Here is a tiny trained network, its code and every weight. The questions are about switching its units off for an input and a class, where a switched-off unit gives its printed mean instead of its output.

import numpy as np


def w(rows, s, z=0):
    codes = np.array(rows[::2]) - 128.0
    scale = np.full(codes.shape[1], s)
    scale[-1] = z or s
    return codes * scale


def norm(h):
    return h / np.sqrt((h * h).mean(-1, keepdims=True) + 1e-5)


def f(y):
    return np.maximum(y, 0)


def log_softmax(a):
    a = a - a.max(-1, keepdims=True)
    return a - np.log(np.exp(a).sum(-1, keepdims=True))


def net(x, mask):
    res = np.array(x, float).reshape(1, 2) / 4 @ E
    u = 0
    for l in range(2):
        y = f(norm(res) @ A[l][:, :-1].T + A[l][:, -1])
        res = res + np.where(mask[u : u + 13], y, B[l][:, -1]) @ B[l][:, :-1]
        u += 13
    return log_softmax(norm(res)[-1] @ U[:, :-1].T + U[:, -1])


A, B = {}, {}
E = w([
[174,13,220,102,28,108,91,38],'x0',
[143,190,248,195,211,183,8,127],'x1',
],0.011)
A[0] = w([
[150,134,182,187,207,152,68,200,196],'L0N0',
[46,175,149,114,97,216,174,63,82],'L0N1',
[80,130,159,104,148,57,125,113,93],'L0N2',
[67,122,116,136,51,127,86,185,110],'L0N3',
[181,58,199,94,73,109,95,52,68],'L0N4',
[59,141,110,198,61,132,107,125,88],'L0N5',
[24,128,31,45,115,99,154,140,134],'L0N6',
[41,124,150,63,93,102,109,163,37],'L0N7',
[118,139,108,81,207,180,127,141,163],'L0N8',
[253,53,148,109,142,108,157,241,1],'L0N9',
[90,152,184,142,156,110,208,79,93],'L0N10',
[94,181,105,131,150,124,120,124,125],'L0N11',
[138,113,139,75,182,71,128,148,60],'L0N12',
],0.0064,0.0063)
B[0] = w([
[90,118,52,120,43,58,128,108,254],'L0N0',
[149,179,141,129,188,157,89,111,128],'L0N1',
[134,122,126,116,145,155,144,119,128],'L0N2',
[187,143,98,127,150,131,114,100,134],'L0N3',
[139,97,89,186,80,253,184,130,242],'L0N4',
[143,102,121,181,160,135,144,156,128],'L0N5',
[140,152,167,86,144,73,21,108,231],'L0N6',
[134,153,118,93,161,115,123,135,128],'L0N7',
[189,80,176,103,75,198,147,124,193],'L0N8',
[152,178,126,111,143,116,118,101,128],'L0N9',
[118,162,123,137,117,139,109,110,128],'L0N10',
[198,104,192,74,93,196,158,117,171],'L0N11',
[149,121,123,125,160,125,117,139,128],'L0N12',
],0.0076,0.007)
A[1] = w([
[136,122,124,147,147,139,124,129,46],'L1N0',
[120,122,63,148,59,156,159,131,139],'L1N1',
[123,174,190,191,158,174,52,122,91],'L1N2',
[123,139,126,179,110,128,102,139,133],'L1N3',
[100,205,91,134,203,197,187,253,103],'L1N4',
[176,126,172,55,169,136,77,85,119],'L1N5',
[104,152,159,164,167,135,47,139,19],'L1N6',
[126,97,139,122,150,88,108,138,95],'L1N7',
[125,146,207,114,168,111,50,163,38],'L1N8',
[107,88,79,209,150,178,170,145,2],'L1N9',
[126,47,235,132,152,120,149,131,27],'L1N10',
[122,181,103,133,184,119,175,186,57],'L1N11',
[90,99,72,108,154,82,232,121,33],'L1N12',
],0.013,0.0041)
B[1] = w([
[136,71,107,117,135,129,150,171,128],'L1N0',
[90,201,160,165,228,141,78,136,243],'L1N1',
[159,160,91,39,121,26,197,184,216],'L1N2',
[94,110,66,76,190,134,135,124,171],'L1N3',
[162,12,187,178,71,218,103,16,255],'L1N4',
[95,154,127,174,185,173,91,104,167],'L1N5',
[133,165,77,78,118,58,190,196,172],'L1N6',
[104,139,125,149,135,169,185,157,134],'L1N7',
[28,179,88,117,199,92,80,136,167],'L1N8',
[115,142,80,23,134,1,82,164,147],'L1N9',
[174,79,95,177,120,201,208,112,167],'L1N10',
[135,74,140,175,70,166,144,55,192],'L1N11',
[166,206,122,96,163,49,149,232,182],'L1N12',
],0.0089,0.0099)
U = w([
[163,42,118,165,79,210,158,65,213],'0',
[147,152,64,52,126,2,163,177,227],'1',
[50,188,104,161,223,159,43,99,162],'2',
[105,114,168,174,138,107,138,196,6],'3',
[98,125,163,163,135,115,146,185,2],'4',
[108,110,175,151,138,130,133,225,14],'5',
[101,146,153,179,116,111,145,171,10],'6',
],0.018,0.0056)

Each question gives the input, the list of numbers given to net, and the class t.
The units are the neurons (one row each of A and B). Each row of codes is followed by its name. A weight is (code - 128) times the scale printed after its matrix; where a second scale follows, it is the last column's (A, B and U).
mask holds one flag per neuron, layer by layer. A switched-off neuron (its flag False) gives its mean, the last column of its row in B, instead of its output. The means were averaged over made-up inputs and are rounded, as every weight is.
A unit's drop is (log p(t) with every unit on - log p(t) with that unit switched off) / (log p(t) with every unit on - log p(t) with every unit switched off).
The circuit of an input: a set's keep is (log p(t) with only the set's units on - log p(t) with every unit switched off) / (log p(t) with every unit on - log p(t) with every unit switched off). Starting from the 12 units with the biggest drops (on a tie, the unit counted first), units are removed one at a time, each time the one whose removal leaves the highest keep (on an exact tie, the one counted first), for as long as the keep stays at least 0.8.
circuit, biggest first: the units of the circuit, biggest drop first
unit that matters most: the unit with the biggest drop
k most important neurons: the k neurons with the biggest drops, biggest first
k most important neurons of layer l: the k neurons of layer l with the biggest drops, biggest first
drop when u is switched off: that unit's drop, to one decimal
input [0,1], class 2: unit that matters most	L1N1
input [2,-3], class 2: circuit, biggest first	[L1N1, L1N2, L1N4]
input [-1,-3], class 2: 2 most important neurons of layer 1	[L1N5, L1N2]
input [3,-1], class 2: 3 most important neurons	[L1N1, L0N4, L1N4]
input [-6,8], class 1: 2 most important neurons of layer 1	[L1N2, L1N6]
input [6,7], class 1: 4 most important neurons	[L1N2, L1N4, L0N8, L1N6]
input [4,5], class 1: 3 most important neurons	[L1N2, L1N4, L0N8]
input [3,0], class 2: 4 most important neurons	[L1N1, L0N4, L1N4, L0N8]
input [-8,-7], class 0: 2 most important neurons	[L1N4, L0N0]
input [2,-2], class 2: drop when L1N1 is switched off	0.6
input [-2,-2], class 2: drop when L0N6 is switched off	1.0
input [-7,4], class 0: drop when L1N4 is switched off	0.4
input [-1,-2], class 2: drop when L0N6 is switched off	0.5
input [-4,5], class 1: circuit, biggest first	[L1N2]
